Below is a small trained network, with its code and all its weights. Each question gives an input and a target symbol and asks what happens when units are switched off, that is, made to give their printed mean instead of their output.

import numpy as np


def w(rows, s, z=0):
    codes = np.array(rows[::2]) - 128.0
    scale = np.full(codes.shape[1], s)
    scale[-1] = z or s
    return codes * scale


def norm(h):
    return h / np.sqrt((h * h).mean(-1, keepdims=True) + 1e-5)


def f(y):
    return y / 2 * (1 + np.tanh(0.7978845608 * (y + 0.044715 * y**3)))


def softmax(a):
    e = np.exp(a - a.max(-1, keepdims=True))
    return e / e.sum(-1, keepdims=True)


def log_softmax(a):
    a = a - a.max(-1, keepdims=True)
    return a - np.log(np.exp(a).sum(-1, keepdims=True))


def net(x, mask):
    ids = ['ΓΔΘΠζημξ'.index(c) for c in x.split()]
    T = len(ids)
    res = E[ids] + P[:T]
    r = norm(res)
    for j in range(3):
        rows = slice(2 * j, 2 * j + 2)
        q, k, v = (r @ M[0][rows].T for M in (Q, K, V))
        z = softmax(np.where(np.tri(T) > 0, q @ k.T / 2**0.5, -1e9)) @ v
        o = O[0][rows]
        res = res + np.where(mask[j], z, o[:, -1]) @ o[:, :-1]
    y = f(norm(res) @ A[0][:, :-1].T + A[0][:, -1])
    res = res + np.where(mask[3:27], y, B[0][:, -1]) @ B[0][:, :-1]
    return log_softmax(norm(res)[-1] @ U[:, :-1].T + U[:, -1])


Q, K, V, O, A, B = {}, {}, {}, {}, {}, {}
E = w([
[192,136,101,37,125,110,45,165,137,207,150],'Γ',
[80,128,200,165,162,102,205,42,129,154,156],'Δ',
[114,155,131,247,140,100,30,99,142,109,164],'Θ',
[148,70,104,115,32,73,236,142,170,62,167],'Π',
[47,76,119,74,211,133,163,117,47,74,67],'ζ',
[139,136,101,131,125,108,104,225,181,104,92],'η',
[121,82,91,127,131,118,212,217,60,177,213],'μ',
[215,61,153,86,41,72,135,215,101,166,18],'ξ',
],0.0015)
P = w([
[176,4,132,108,188,84,103,129,137,82,168],'0',
[148,161,131,104,113,23,120,173,39,85,171],'1',
[177,75,90,143,185,70,125,137,144,145,118],'2',
[123,158,165,106,95,69,119,176,73,87,156],'3',
[164,96,100,147,169,98,131,141,161,155,102],'4',
[103,156,171,107,85,97,114,166,92,95,150],'5',
[161,115,100,149,158,115,135,143,170,161,89],'6',
[91,162,174,104,78,120,108,159,104,108,145],'7',
[152,122,103,145,146,135,133,146,178,171,77],'8',
[80,162,173,100,75,133,107,155,117,116,137],'9',
[151,118,98,157,124,163,133,150,180,186,60],'10',
[64,158,170,102,67,160,101,152,123,129,129],'11',
],0.0013)
Q[0] = w([
[56,73,131,173,108,83,204,189,120,107,185],'H0',
[53,135,108,161,180,120,109,173,112,40,12],'H0',
[179,166,79,183,165,87,37,195,207,146,89],'H1',
[159,229,240,181,57,148,62,4,135,114,221],'H1',
[53,185,120,150,144,175,73,167,146,146,155],'H2',
[149,139,110,166,86,45,173,216,170,171,96],'H2',
],0.0042)
K[0] = w([
[100,116,77,182,111,170,211,115,98,97,156],'H0',
[136,163,167,204,93,194,155,140,169,156,73],'H0',
[199,144,94,180,63,138,2,195,178,107,106],'H1',
[132,164,205,215,139,93,98,50,154,152,161],'H1',
[81,168,140,165,159,131,53,124,184,119,121],'H2',
[148,130,117,104,69,114,120,172,190,153,124],'H2',
],0.0053)
V[0] = w([
[67,146,128,122,218,130,95,117,100,139,142],'H0',
[177,152,107,89,98,150,127,124,143,231,209],'H0',
[165,145,102,117,199,70,122,117,127,27,196],'H1',
[185,133,97,124,87,146,79,181,147,115,69],'H1',
[206,123,127,137,105,117,146,121,134,165,255],'H2',
[71,178,97,192,144,140,83,95,172,131,162],'H2',
],0.0025)
O[0] = w([
[112,82,108,26,199,136,164,149,91,166,150,114],'H0',
[177,131,162,169,187,217,218,210,195,205,145,75],'H0',
[75,105,89,159,73,251,213,160,219,114,113,252],'H1',
[18,84,157,132,147,104,131,70,93,115,192,162],'H1',
[117,118,85,16,80,55,27,67,74,96,212,176],'H2',
[157,84,89,156,66,119,150,180,156,4,151,34],'H2',
],0.0021,0.0018)
A[0] = w([
[116,173,142,151,119,164,143,138,171,116,97,58],'N0',
[110,70,185,148,129,162,197,101,121,108,134,107],'N1',
[161,141,147,129,109,187,176,74,123,87,99,77],'N2',
[146,141,122,143,119,165,80,149,109,110,101,170],'N3',
[132,97,78,108,156,132,137,74,154,133,128,101],'N4',
[161,92,122,104,163,129,81,111,155,142,95,91],'N5',
[158,168,112,115,132,83,135,163,93,101,143,79],'N6',
[139,174,191,123,91,255,165,91,131,107,161,11],'N7',
[234,145,107,149,216,180,151,115,103,157,141,79],'N8',
[226,184,158,140,130,151,100,84,39,79,170,75],'N9',
[155,127,88,154,77,168,135,79,166,109,159,85],'N10',
[109,139,114,114,113,177,140,153,133,93,140,93],'N11',
[175,105,168,147,111,113,122,32,122,128,93,136],'N12',
[127,94,91,198,171,154,124,115,161,113,95,79],'N13',
[141,117,86,140,188,212,156,152,121,95,82,107],'N14',
[119,177,120,86,118,140,107,93,81,89,157,3],'N15',
[103,137,118,170,217,132,123,7,115,138,193,56],'N16',
[172,103,134,127,172,198,129,164,136,183,178,87],'N17',
[137,91,90,123,144,81,89,94,84,146,137,87],'N18',
[160,87,105,83,122,89,97,155,129,139,113,98],'N19',
[147,141,123,113,84,134,143,133,99,123,111,111],'N20',
[137,151,126,162,151,72,127,123,110,113,131,118],'N21',
[161,50,111,135,152,129,172,127,116,153,123,91],'N22',
[152,131,117,107,98,137,145,131,97,109,147,78],'N23',
],0.0045,0.0021)
B[0] = w([
[159,118,104,158,114,131,165,86,85,91,140,67],'N0',
[147,127,31,195,104,131,82,127,143,60,173,121],'N1',
[100,85,113,135,112,95,98,117,154,128,143,45],'N2',
[96,95,115,117,148,86,181,128,147,135,166,162],'N3',
[114,103,134,204,94,101,105,176,71,109,134,159],'N4',
[103,145,99,151,102,119,193,158,123,79,169,144],'N5',
[91,122,156,210,129,134,111,128,153,161,88,112],'N6',
[24,127,123,109,93,64,103,139,110,151,170,19],'N7',
[160,177,213,102,195,168,133,128,129,229,40,63],'N8',
[135,50,89,132,99,183,145,115,145,77,138,30],'N9',
[104,147,183,92,185,137,138,148,110,192,68,141],'N10',
[149,126,130,78,131,121,151,107,138,179,144,135],'N11',
[97,138,188,62,186,144,143,176,147,189,110,144],'N12',
[137,186,214,76,171,140,143,109,115,194,76,189],'N13',
[144,130,171,129,102,109,114,138,167,195,143,109],'N14',
[127,172,98,136,144,146,168,104,128,128,65,43],'N15',
[94,81,3,174,48,102,111,132,127,18,187,115],'N16',
[89,97,169,104,120,82,135,126,133,116,77,140],'N17',
[144,140,102,154,94,169,167,121,179,66,148,177],'N18',
[108,130,93,198,138,154,90,74,121,106,149,254],'N19',
[114,137,168,133,169,122,129,105,132,133,153,141],'N20',
[151,87,96,116,94,141,111,142,157,144,130,129],'N21',
[110,162,97,127,109,128,100,103,153,53,167,168],'N22',
[122,148,152,138,153,135,143,127,137,135,115,97],'N23',
],0.0034,0.00087)
U = w([
[142,39,74,148,26,120,117,110,181,21,201,239],'Γ',
[32,167,128,185,153,13,40,248,221,174,82,3],'Δ',
[239,53,178,96,254,220,215,117,216,188,23,250],'Θ',
[148,220,79,79,144,231,46,43,119,175,212,104],'Π',
[57,132,89,48,222,165,182,50,11,41,51,111],'ζ',
[151,227,173,125,17,80,223,42,167,82,148,83],'η',
[157,145,118,166,143,197,212,182,22,170,235,102],'μ',
[169,83,188,195,57,111,55,60,19,136,100,82],'ξ',
],0.0057,0.0056)

Each question gives the input, a string of symbols that net reads in full, and the target symbol t.
The units are the heads (2 rows each of Q, K, V and O) and the neurons (one row each of A and B). Each row of codes is followed by its name. A weight is (code - 128) times the scale printed after its matrix; where a second scale follows, it is the last column's (O, A, B and U).
mask holds one flag per unit, heads first, then neurons. A switched-off unit (its flag False) gives its mean, the last column of its rows in O or B, instead of its output. The means were averaged over made-up inputs and are rounded, as every weight is.
A unit's drop is (log p(t) with every unit on - log p(t) with that unit switched off) / (log p(t) with every unit on - log p(t) with every unit switched off).
The circuit of an input: a set's keep is (log p(t) with only the set's units on - log p(t) with every unit switched off) / (log p(t) with every unit on - log p(t) with every unit switched off). Starting from the 12 units with the biggest drops (on a tie, the unit counted first), units are removed one at a time, each time the one whose removal leaves the highest keep (on an exact tie, the one counted first), for as long as the keep stays at least 0.8.
circuit, biggest first: the units of the circuit, biggest drop first
unit that matters most: the unit with the biggest drop
k most important neurons: the k neurons with the biggest drops, biggest first
which heads matter: for each layer, one digit per head in row order, 1 if its drop is at least 0.15 and else 0, layers parted by /
input Δ η ξ η ξ μ Δ η ζ, target Γ: which heads matter : 010
input η Γ Π η Γ ξ μ Θ, target Γ: most important neuron : [N9]
input Θ Γ Δ, target Γ: which heads matter : 001
input Π Π μ η μ Γ Θ Γ μ Θ μ, target Θ: circuit, biggest first : [H0; N8]
input μ η μ η, target μ: which heads matter : 110
input η ζ ζ η η Π ζ Θ Δ η ξ, target Γ: which heads matter : 010
input Δ Δ η, target Γ: which heads matter : 110
input Γ Δ Θ ζ Θ, target Δ: 4 most important neurons : [N10; N13; N16; N4]
input Γ ζ ζ Δ Γ Π η μ Π, target Δ: which heads matter : 101
input ζ ζ Θ η ζ η Γ ζ, target Δ: circuit, biggest first : [H2; N14; N1]
input Δ Γ η Θ Π η ξ Π Δ, target Δ: 2 most important neurons : [N12; N16]
input ζ Δ η ξ Δ, target Δ: which heads matter : 111
input η η Θ η η η η, target Θ: which heads matter : 001
input η μ Δ ξ ζ Γ μ, target Δ: unit that matters most : N17
input ξ ζ ζ ζ η ζ ξ Θ η Δ Θ, target Δ: 4 most important neurons : [N16; N13; N12; N19]
input Π Θ Γ Θ Γ, target Δ: 3 most important neurons : [N17; N8; N5]
input Π μ ξ Θ η, target Γ: which heads matter : 010
input ζ η Π η Θ ζ Δ, target Γ: which heads matter : 100
input Θ ζ ξ Θ, target ζ: 3 most important neurons : [N10; N14; N15]
input Γ Δ ξ, target Γ: unit that matters most : H1
input Θ Π ζ, target Γ: which heads matter : 100
input Π η Γ Θ Δ η Π η, target η: which heads matter : 101
input ζ ζ η Γ Θ Θ Θ ξ ζ, target Θ: 2 most important neurons : [N13; N14]
